Here is a tiny trained network, its code and every weight. The questions are about switching its units off for an input and a target symbol, where a switched-off unit gives its printed mean instead of its output.

import numpy as np


def w(rows, s, z=0):
    codes = np.array(rows[::2]) - 128.0
    scale = np.full(codes.shape[1], s)
    scale[-1] = z or s
    return codes * scale


def f(y):
    return np.maximum(y, 0)


def softmax(a):
    e = np.exp(a - a.max(-1, keepdims=True))
    return e / e.sum(-1, keepdims=True)


def log_softmax(a):
    a = a - a.max(-1, keepdims=True)
    return a - np.log(np.exp(a).sum(-1, keepdims=True))


def net(x, mask):
    ids = ['ΔΞΩζφψ'.index(c) for c in x.split()]
    T = len(ids)
    res = E[ids] + P[:T]
    r = res
    for j in range(3):
        rows = slice(2 * j, 2 * j + 2)
        q, k, v = (r @ M[0][rows].T for M in (Q, K, V))
        z = softmax(np.where(np.tri(T) > 0, q @ k.T / 2**0.5, -1e9)) @ v
        o = O[0][rows]
        res = res + np.where(mask[j], z, o[:, -1]) @ o[:, :-1]
    y = f(res @ A[0][:, :-1].T + A[0][:, -1])
    res = res + np.where(mask[3:11], y, B[0][:, -1]) @ B[0][:, :-1]
    return log_softmax(res[-1] @ U[:, :-1].T + U[:, -1])


Q, K, V, O, A, B = {}, {}, {}, {}, {}, {}
E = w([
[188,157,86,144,202,195,122,153],'Δ',
[165,136,119,130,187,40,192,90],'Ξ',
[139,203,114,117,94,76,84,244],'Ω',
[131,153,177,184,99,209,98,174],'ζ',
[145,176,251,137,140,132,156,170],'φ',
[69,190,79,139,199,105,86,123],'ψ',
],0.015)
P = w([
[62,46,127,42,141,163,136,180],'0',
[93,60,140,84,173,144,121,193],'1',
[94,93,141,105,169,131,138,197],'2',
[105,119,140,127,164,129,140,190],'3',
[108,143,147,145,163,124,144,175],'4',
[121,156,147,168,157,115,139,158],'5',
[127,177,151,183,153,112,140,146],'6',
[143,185,150,206,143,109,125,119],'7',
[124,219,148,222,129,103,147,136],'8',
[180,219,139,244,140,109,116,98],'9',
[68,254,143,243,152,74,192,103],'10',
],0.0084)
Q[0] = w([
[176,224,163,185,248,103,151,225],'H0',
[119,121,159,132,85,145,141,124],'H0',
[123,226,228,238,230,167,153,234],'H1',
[174,150,146,195,127,153,166,173],'H1',
[67,143,100,98,88,85,107,95],'H2',
[163,73,64,93,75,149,45,110],'H2',
],0.014)
K[0] = w([
[129,184,136,233,140,123,136,92],'H0',
[134,71,72,110,167,108,107,105],'H0',
[138,160,66,170,122,35,100,107],'H1',
[116,168,124,133,102,65,106,123],'H1',
[160,79,162,108,124,181,118,137],'H2',
[63,22,137,9,131,123,164,159],'H2',
],0.012)
V[0] = w([
[117,122,2,77,199,136,101,103],'H0',
[94,104,119,177,49,189,25,202],'H0',
[38,154,135,150,175,154,56,143],'H1',
[158,177,100,99,56,51,80,175],'H1',
[189,94,146,105,166,184,215,95],'H2',
[45,115,165,96,148,44,131,85],'H2',
],0.0085)
O[0] = w([
[203,222,147,86,147,73,71,108,1],'H0',
[104,66,38,139,61,1,115,99,126],'H0',
[114,208,82,83,22,110,141,29,180],'H1',
[49,99,149,96,179,136,70,109,163],'H1',
[240,125,85,152,109,215,161,182,131],'H2',
[26,212,140,173,182,155,235,93,86],'H2',
],0.0081,0.01)
A[0] = w([
[179,112,171,158,45,129,174,159,95],'N0',
[145,143,138,166,217,149,108,171,6],'N1',
[150,99,235,102,184,94,70,148,85],'N2',
[85,157,30,120,127,75,37,105,230],'N3',
[149,227,155,81,210,161,83,170,2],'N4',
[145,80,144,132,170,59,198,67,65],'N5',
[138,108,151,49,127,165,142,118,190],'N6',
[254,157,153,120,156,137,165,118,164],'N7',
],0.0065,0.0033)
B[0] = w([
[122,82,42,143,119,133,154,174,255],'N0',
[76,159,62,168,93,57,156,119,187],'N1',
[159,137,91,182,131,6,42,143,193],'N2',
[146,113,147,44,92,208,158,122,245],'N3',
[80,96,70,158,134,6,156,94,180],'N4',
[110,109,158,155,254,213,119,207,139],'N5',
[138,155,159,170,151,80,71,155,179],'N6',
[134,242,151,138,167,145,124,170,217],'N7',
],0.0073,0.0049)
U = w([
[225,159,163,111,150,121,71,149,102],'Δ',
[93,132,104,180,178,112,129,181,192],'Ξ',
[91,160,166,94,176,113,73,94,254],'Ω',
[142,68,78,127,133,2,164,110,8],'ζ',
[109,111,123,117,155,197,169,159,92],'φ',
[142,202,129,130,114,84,177,73,56],'ψ',
],0.0066,0.002)

Each question gives the input, a string of symbols that net reads in full, and the target symbol t.
The units are the heads (2 rows each of Q, K, V and O) and the neurons (one row each of A and B). Each row of codes is followed by its name. A weight is (code - 128) times the scale printed after its matrix; where a second scale follows, it is the last column's (O, A, B and U).
mask holds one flag per unit, heads first, then neurons. A switched-off unit (its flag False) gives its mean, the last column of its rows in O or B, instead of its output. The means were averaged over made-up inputs and are rounded, as every weight is.
A unit's drop is (log p(t) with every unit on - log p(t) with that unit switched off) / (log p(t) with every unit on - log p(t) with every unit switched off).
The circuit of an input: a set's keep is (log p(t) with only the set's units on - log p(t) with every unit switched off) / (log p(t) with every unit on - log p(t) with every unit switched off). Starting from all 11 units, units are removed one at a time, each time the one whose removal leaves the highest keep (on an exact tie, the one counted first), for as long as the keep stays at least 0.8.
circuit, biggest first: the units of the circuit, biggest drop first
unit that matters most: the unit with the biggest drop
heads that matter: for each layer, one digit per head in row order, 1 if its drop is at least 0.15 and else 0, layers parted by /
drop when u is switched off: that unit's drop, to one decimal
input Δ ζ Δ ζ φ φ ζ φ φ φ, target φ: heads that matter -> 100
input φ φ φ Δ Δ Ξ Δ Δ Δ ζ Δ, target ζ: circuit, biggest first -> [H0]
input φ Δ φ ψ φ Δ φ φ Ω, target φ: heads that matter -> 100
input Δ φ φ ψ φ φ, target ψ: heads that matter -> 011
input ζ φ Ω Ξ φ Ω Ω Ξ, target Ω: circuit, biggest first -> [H2 H0]
input φ Δ φ φ Ω Δ Δ, target Ω: heads that matter -> 010
input Δ Δ Ξ Ω φ ψ φ, target ψ: circuit, biggest first -> [H1 H2]
input φ Δ φ ζ φ Ω, target Ω: heads that matter -> 011
input ζ φ ζ φ φ Δ Δ Ω φ, target Ω: circuit, biggest first -> [H1 H2]
input ψ Δ φ φ φ ζ Δ Δ Ω, target Δ: circuit, biggest first -> [H2 H0]
input φ φ φ φ ψ ζ, target ψ: circuit, biggest first -> [H1 H0]
input φ φ Ω, target Ω: circuit, biggest first -> [H1 N0]
input φ Ξ φ Ξ, target φ: heads that matter -> 001
input φ Δ φ Ξ Ξ Ξ φ, target Ξ: heads that matter -> 110
input Δ ψ Ξ Δ ζ Ξ Ξ Δ φ ζ φ, target ζ: circuit, biggest first -> [H2 H0]
input φ ζ φ φ ζ ζ, target ζ: heads that matter -> 100
input φ φ ζ Δ Δ φ ζ Ξ Δ Ω φ, target Ω: circuit, biggest first -> [H2 H1]
input φ ψ φ Δ Δ Ξ ψ, target ψ: unit that matters most -> H0
input Δ φ ζ ζ ψ Δ, target ψ: circuit, biggest first -> [H1 H0]
input φ φ φ Ξ Ξ, target Ξ: heads that matter -> 010
input Δ ψ Ξ, target ψ: circuit, biggest first -> [H0 H2]
input φ φ φ Δ φ φ Δ Δ Ω ζ Ω, target ζ: heads that matter -> 101
input φ φ φ Ω ψ, target Ω: heads that matter -> 101
input φ φ φ Δ ζ φ Ω φ Ω ψ, target Ω: unit that matters most -> H2
input ζ ζ Ω, target ζ: drop when H2 is switched off -> 0.1
input Δ ζ φ, target ζ: drop when H2 is switched off -> 0.1
input φ ζ ψ φ Ω φ φ Ξ φ φ Ω, target φ: unit that matters most -> H0
input ζ Δ ζ ζ, target ζ: drop when N1 is switched off -> 0.0
input φ Δ φ, target Δ: drop when H0 is switched off -> 0.3
